Below is a small trained network, with its code and all its weights. Each question gives an input and a class and asks what happens when units are switched off, that is, made to give their printed mean instead of their output.

import numpy as np


def w(rows, s, z=0):
    codes = np.array(rows[::2]) - 128.0
    scale = np.full(codes.shape[1], s)
    scale[-1] = z or s
    return codes * scale


def norm(h):
    return h / np.sqrt((h * h).mean(-1, keepdims=True) + 1e-5)


def f(y):
    return np.maximum(y, 0)


def log_softmax(a):
    a = a - a.max(-1, keepdims=True)
    return a - np.log(np.exp(a).sum(-1, keepdims=True))


def net(x, mask):
    res = np.array(x, float).reshape(1, 4) / 4 @ E
    u = 0
    for l in range(4):
        y = f(norm(res) @ A[l][:, :-1].T + A[l][:, -1])
        res = res + np.where(mask[u : u + 5], y, B[l][:, -1]) @ B[l][:, :-1]
        u += 5
    return log_softmax(norm(res)[-1] @ U[:, :-1].T + U[:, -1])


A, B = {}, {}
E = w([
[184,100,54,39,170,194,172,154,176],'x0',
[157,155,144,92,139,111,144,107,104],'x1',
[1,54,119,116,44,116,204,69,139],'x2',
[135,97,70,154,247,106,116,45,149],'x3',
],0.0093)
A[0] = w([
[90,67,180,131,144,155,196,2,186,2],'0.n0',
[168,148,185,183,152,175,186,99,110,87],'0.n1',
[180,71,149,137,47,111,160,120,124,88],'0.n2',
[104,135,112,83,87,159,169,127,149,141],'0.n3',
[55,46,135,107,56,22,166,88,112,100],'0.n4',
],0.009,0.0054)
B[0] = w([
[63,238,66,20,156,88,4,137,210,193],'0.n0',
[90,113,100,168,96,125,61,104,169,142],'0.n1',
[164,138,73,168,21,195,171,104,140,163],'0.n2',
[118,71,253,120,168,50,171,225,53,194],'0.n3',
[191,182,31,184,101,162,144,112,86,255],'0.n4',
],0.0071,0.008)
A[1] = w([
[59,141,184,127,158,144,128,50,161,5],'1.n0',
[113,184,126,212,74,116,99,115,88,215],'1.n1',
[186,187,221,139,70,175,109,228,153,130],'1.n2',
[100,220,106,143,112,1,78,168,97,22],'1.n3',
[97,175,147,182,185,104,2,101,97,157],'1.n4',
],0.0072,0.0021)
B[1] = w([
[107,167,117,127,99,168,142,142,105,139],'1.n0',
[148,210,147,139,83,135,90,83,92,254],'1.n1',
[5,166,50,87,136,95,104,61,229,253],'1.n2',
[44,59,171,119,94,139,144,114,206,223],'1.n3',
[156,21,166,113,160,106,135,81,201,252],'1.n4',
],0.011,0.0072)
A[2] = w([
[19,150,180,88,10,184,225,172,75,93],'2.n0',
[25,97,139,73,235,163,70,217,165,178],'2.n1',
[172,81,6,56,64,170,225,230,115,2],'2.n2',
[55,140,116,181,103,137,132,128,19,108],'2.n3',
[255,96,64,163,226,226,146,174,91,174],'2.n4',
],0.0064,0.00065)
B[2] = w([
[204,52,145,171,211,159,162,107,78,255],'2.n0',
[187,156,135,71,69,117,144,127,29,246],'2.n1',
[100,76,121,150,187,62,130,155,162,213],'2.n2',
[114,175,211,56,107,142,180,180,167,176],'2.n3',
[40,136,131,132,9,171,103,47,180,181],'2.n4',
],0.012,0.0058)
A[3] = w([
[155,42,197,122,220,137,121,162,126,59],'3.n0',
[95,137,32,7,209,78,109,207,123,81],'3.n1',
[123,176,2,57,169,143,122,217,118,21],'3.n2',
[239,34,233,180,162,120,48,154,106,84],'3.n3',
[217,128,76,157,156,221,93,152,165,4],'3.n4',
],0.0078,0.0022)
B[3] = w([
[129,66,161,154,172,83,130,129,145,193],'3.n0',
[168,191,146,198,82,170,125,162,99,253],'3.n1',
[123,132,200,182,128,162,156,157,26,199],'3.n2',
[177,76,128,141,247,120,164,233,70,189],'3.n3',
[40,156,105,143,115,96,93,112,156,141],'3.n4',
],0.015,0.0062)
U = w([
[51,167,86,93,101,118,34,56,215,3],'0',
[132,195,142,173,62,187,152,168,4,200],'1',
[126,34,149,147,211,92,151,153,113,162],'2',
],0.015,0.0005)

Each question gives the input, the list of numbers given to net, and the class t.
The units are the neurons (one row each of A and B). Each row of codes is followed by its name. A weight is (code - 128) times the scale printed after its matrix; where a second scale follows, it is the last column's (A, B and U).
mask holds one flag per neuron, layer by layer. A switched-off neuron (its flag False) gives its mean, the last column of its row in B, instead of its output. The means were averaged over made-up inputs and are rounded, as every weight is.
A unit's drop is (log p(t) with every unit on - log p(t) with that unit switched off) / (log p(t) with every unit on - log p(t) with every unit switched off).
The circuit of an input: a set's keep is (log p(t) with only the set's units on - log p(t) with every unit switched off) / (log p(t) with every unit on - log p(t) with every unit switched off). Starting from the 12 units with the biggest drops (on a tie, the unit counted first), units are removed one at a time, each time the one whose removal leaves the highest keep (on an exact tie, the one counted first), for as long as the keep stays at least 0.8.
circuit, biggest first: the units of the circuit, biggest drop first
k most important neurons: the k neurons with the biggest drops, biggest first
top k neurons in layer l: the k neurons of layer l with the biggest drops, biggest first
drop when u is switched off: that unit's drop, to one decimal
input [-4,4,-8,2], class 2: circuit, biggest first	[1.n4]
input [0,-1,5,0], class 1: 3 most important neurons	[0.n4, 1.n2, 1.n4]
input [0,7,6,3], class 0: 2 most important neurons	[0.n0, 1.n3]
input [1,2,8,3], class 1: 4 most important neurons	[1.n4, 0.n0, 2.n4, 1.n2]
input [-6,2,-2,1], class 2: 2 most important neurons	[1.n4, 1.n2]
input [5,-7,1,1], class 1: top 2 neurons in layer 2	[2.n1, 2.n0]
input [-3,8,-2,1], class 2: 3 most important neurons	[1.n4, 1.n2, 3.n3]
input [3,5,1,-5], class 2: 3 most important neurons	[2.n0, 0.n0, 0.n3]
input [3,3,-2,3], class 0: 2 most important neurons	[2.n4, 1.n2]
input [2,-6,1,7], class 1: 3 most important neurons	[0.n0, 0.n4, 2.n1]
input [-8,-3,-8,2], class 2: 2 most important neurons	[1.n4, 3.n3]
input [2,1,3,-6], class 2: 2 most important neurons	[2.n0, 0.n3]
input [-6,1,-7,2], class 2: 2 most important neurons	[1.n4, 3.n3]
input [5,1,7,-5], class 2: circuit, biggest first	[2.n0]
input [6,4,3,-6], class 2: drop when 2.n0 is switched off	0.4
input [-2,3,8,8], class 0: drop when 0.n0 is switched off	0.1
input [-2,-7,-3,-3], class 0: drop when 2.n1 is switched off	0.0
